Below are the code and all the weights of a small trained network. Each question names an input and a class and asks about switching units off, where a switched-off unit gives its printed mean instead of its output.

import numpy as np


def w(rows, s, z=0):
    codes = np.array(rows[::2]) - 128.0
    scale = np.full(codes.shape[1], s)
    scale[-1] = z or s
    return codes * scale


def norm(h):
    return h / np.sqrt((h * h).mean(-1, keepdims=True) + 1e-5)


def f(y):
    return y / 2 * (1 + np.tanh(0.7978845608 * (y + 0.044715 * y**3)))


def log_softmax(a):
    a = a - a.max(-1, keepdims=True)
    return a - np.log(np.exp(a).sum(-1, keepdims=True))


def net(x, mask):
    res = np.array(x, float).reshape(1, 5) / 4 @ E
    u = 0
    for l in range(4):
        y = f(norm(res) @ A[l][:, :-1].T + A[l][:, -1])
        res = res + np.where(mask[u : u + 10], y, B[l][:, -1]) @ B[l][:, :-1]
        u += 10
    return log_softmax(norm(res)[-1] @ U[:, :-1].T + U[:, -1])


A, B = {}, {}
E = w([
[193,215,43,83,139,76],'x0',
[153,79,74,149,255,136],'x1',
[49,42,77,64,81,63],'x2',
[122,132,128,128,129,127],'x3',
[115,135,129,128,130,127],'x4',
],0.0075)
A[0] = w([
[177,216,97,148,139,139,116],'L0N0',
[125,73,127,161,180,85,149],'L0N1',
[123,123,107,103,133,119,29],'L0N2',
[134,119,88,98,111,1,4],'L0N3',
[163,187,101,90,69,156,45],'L0N4',
[79,28,163,89,122,48,135],'L0N5',
[115,169,78,131,158,126,126],'L0N6',
[126,57,154,122,202,165,77],'L0N7',
[142,140,174,134,144,231,212],'L0N8',
[197,164,127,140,152,136,133],'L0N9',
],0.011,0.0028)
B[0] = w([
[114,89,186,61,160,58,234],'L0N0',
[3,111,118,118,202,169,188],'L0N1',
[57,178,122,74,142,202,123],'L0N2',
[157,185,64,88,108,201,193],'L0N3',
[86,207,133,139,117,82,175],'L0N4',
[153,73,116,63,104,38,253],'L0N5',
[161,54,151,91,136,162,166],'L0N6',
[98,190,122,192,130,45,199],'L0N7',
[93,138,149,176,114,172,232],'L0N8',
[87,105,159,118,164,136,209],'L0N9',
],0.0083,0.0066)
A[1] = w([
[161,153,74,148,126,253,174],'L1N0',
[138,190,21,161,187,138,35],'L1N1',
[98,112,143,31,91,133,162],'L1N2',
[168,158,149,180,60,120,152],'L1N3',
[138,157,26,85,119,123,49],'L1N4',
[80,135,154,144,66,85,90],'L1N5',
[86,146,135,187,108,152,63],'L1N6',
[181,152,185,170,152,155,5],'L1N7',
[176,116,182,139,126,136,37],'L1N8',
[178,104,81,120,160,194,64],'L1N9',
],0.012,0.0019)
B[1] = w([
[42,117,179,138,103,10,145],'L1N0',
[184,10,213,98,12,211,169],'L1N1',
[210,180,149,222,111,117,254],'L1N2',
[141,63,92,2,157,167,174],'L1N3',
[139,166,158,126,72,246,214],'L1N4',
[163,94,142,76,129,196,216],'L1N5',
[164,153,245,97,201,211,178],'L1N6',
[129,147,37,142,66,107,185],'L1N7',
[91,121,106,45,97,139,144],'L1N8',
[86,48,205,108,157,129,139],'L1N9',
],0.0066,0.0056)
A[2] = w([
[103,195,184,128,33,50,170],'L2N0',
[172,136,187,92,61,179,52],'L2N1',
[118,184,167,153,54,180,178],'L2N2',
[63,159,112,122,155,137,72],'L2N3',
[166,63,152,183,117,150,15],'L2N4',
[122,84,139,121,161,67,61],'L2N5',
[81,103,40,88,100,4,249],'L2N6',
[106,132,169,189,142,199,47],'L2N7',
[63,98,115,160,93,148,79],'L2N8',
[131,88,129,102,200,120,91],'L2N9',
],0.011,0.0018)
B[2] = w([
[160,166,206,111,116,135,235],'L2N0',
[11,111,97,172,125,150,253],'L2N1',
[134,214,1,82,125,85,224],'L2N2',
[252,93,110,190,138,136,139],'L2N3',
[147,137,123,149,90,76,137],'L2N4',
[184,126,56,147,74,184,186],'L2N5',
[69,209,101,155,140,170,245],'L2N6',
[100,67,156,107,140,181,197],'L2N7',
[168,133,76,139,90,88,145],'L2N8',
[141,182,29,102,137,93,188],'L2N9',
],0.0077,0.0061)
A[3] = w([
[214,189,91,130,195,143,84],'L3N0',
[119,202,91,228,153,199,104],'L3N1',
[70,65,92,187,166,121,128],'L3N2',
[206,124,50,19,228,125,88],'L3N3',
[139,136,167,97,1,110,59],'L3N4',
[54,143,193,158,13,164,141],'L3N5',
[109,60,73,87,111,203,149],'L3N6',
[85,195,121,72,6,82,135],'L3N7',
[158,100,134,201,218,179,4],'L3N8',
[109,106,97,107,196,225,101],'L3N9',
],0.0083,0.0034)
B[3] = w([
[117,84,70,126,162,104,156],'L3N0',
[136,87,159,154,82,32,166],'L3N1',
[111,227,142,138,135,86,170],'L3N2',
[118,56,101,101,127,191,189],'L3N3',
[161,82,178,130,114,91,181],'L3N4',
[160,96,18,99,83,145,228],'L3N5',
[59,254,231,159,101,154,194],'L3N6',
[160,63,175,189,219,97,254],'L3N7',
[175,104,152,159,125,150,154],'L3N8',
[129,94,136,92,104,143,193],'L3N9',
],0.0096,0.0074)
U = w([
[56,157,125,85,72,249,248],'0',
[186,38,116,168,79,62,146],'1',
[100,99,232,235,188,154,4],'2',
[37,164,32,204,150,71,78],'3',
[180,200,215,83,191,79,153],'4',
[218,217,45,86,36,128,42],'5',
[155,65,52,86,207,174,175],'6',
],0.018,0.0025)

Each question gives the input, the list of numbers given to net, and the class t.
The units are the neurons (one row each of A and B). Each row of codes is followed by its name. A weight is (code - 128) times the scale printed after its matrix; where a second scale follows, it is the last column's (A, B and U).
mask holds one flag per neuron, layer by layer. A switched-off neuron (its flag False) gives its mean, the last column of its row in B, instead of its output. The means were averaged over made-up inputs and are rounded, as every weight is.
A unit's drop is (log p(t) with every unit on - log p(t) with that unit switched off) / (log p(t) with every unit on - log p(t) with every unit switched off).
The circuit of an input: a set's keep is (log p(t) with only the set's units on - log p(t) with every unit switched off) / (log p(t) with every unit on - log p(t) with every unit switched off). Starting from the 12 units with the biggest drops (on a tie, the unit counted first), units are removed one at a time, each time the one whose removal leaves the highest keep (on an exact tie, the one counted first), for as long as the keep stays at least 0.8.
circuit, biggest first: the units of the circuit, biggest drop first
unit that matters most: the unit with the biggest drop
top k neurons: the k neurons with the biggest drops, biggest first
top k neurons in layer l: the k neurons of layer l with the biggest drops, biggest first
drop when u is switched off: that unit's drop, to one decimal
input [1,1,0,6,7], class 6: unit that matters most => L1N4
input [-6,0,4,4,5], class 1: top 2 neurons => L0N5, L2N1
input [1,2,-6,-1,6], class 6: top 2 neurons => L0N0, L2N1
input [5,8,2,8,2], class 0: circuit, biggest first => L1N1, L3N6
input [6,1,7,-4,5], class 0: top 3 neurons in layer 1 => L1N9, L1N1, L1N7
input [-2,0,5,-3,-8], class 1: top 4 neurons => L1N2, L3N7, L0N5, L2N2
input [8,1,6,2,2], class 0: top 3 neurons => L0N3, L1N1, L2N1
input [-1,-4,5,-4,-4], class 1: top 2 neurons => L3N7, L0N5
input [0,4,4,-2,-7], class 3: top 2 neurons => L0N5, L2N6
input [1,-1,8,-2,-2], class 5: top 2 neurons in layer 0 => L0N3, L0N0
input [2,0,2,2,4], class 5: top 4 neurons => L1N4, L1N2, L2N2, L1N0
input [4,-8,0,-8,7], class 4: top 2 neurons => L3N7, L0N4
input [0,4,8,4,4], class 3: top 3 neurons => L0N5, L2N6, L1N2
input [1,-7,-8,-3,-2], class 4: top 4 neurons => L0N4, L2N2, L3N7, L0N0
input [-6,-1,-4,-4,-5], class 0: top 2 neurons in layer 1 => L1N6, L1N3
input [5,-6,0,5,5], class 4: circuit, biggest first => L3N7
input [1,7,4,-7,5], class 0: top 2 neurons in layer 0 => L0N0, L0N3
input [-2,-1,-6,6,7], class 0: top 2 neurons => L0N8, L2N7
input [2,-1,4,2,-1], class 5: top 2 neurons in layer 1 => L1N4, L1N2
input [-5,4,1,-8,-5], class 3: unit that matters most => L0N5
input [8,-7,0,5,-5], class 4: drop when L2N5 is switched off => 0.1
input [-5,2,5,-3,-4], class 3: drop when L2N6 is switched off => 0.2
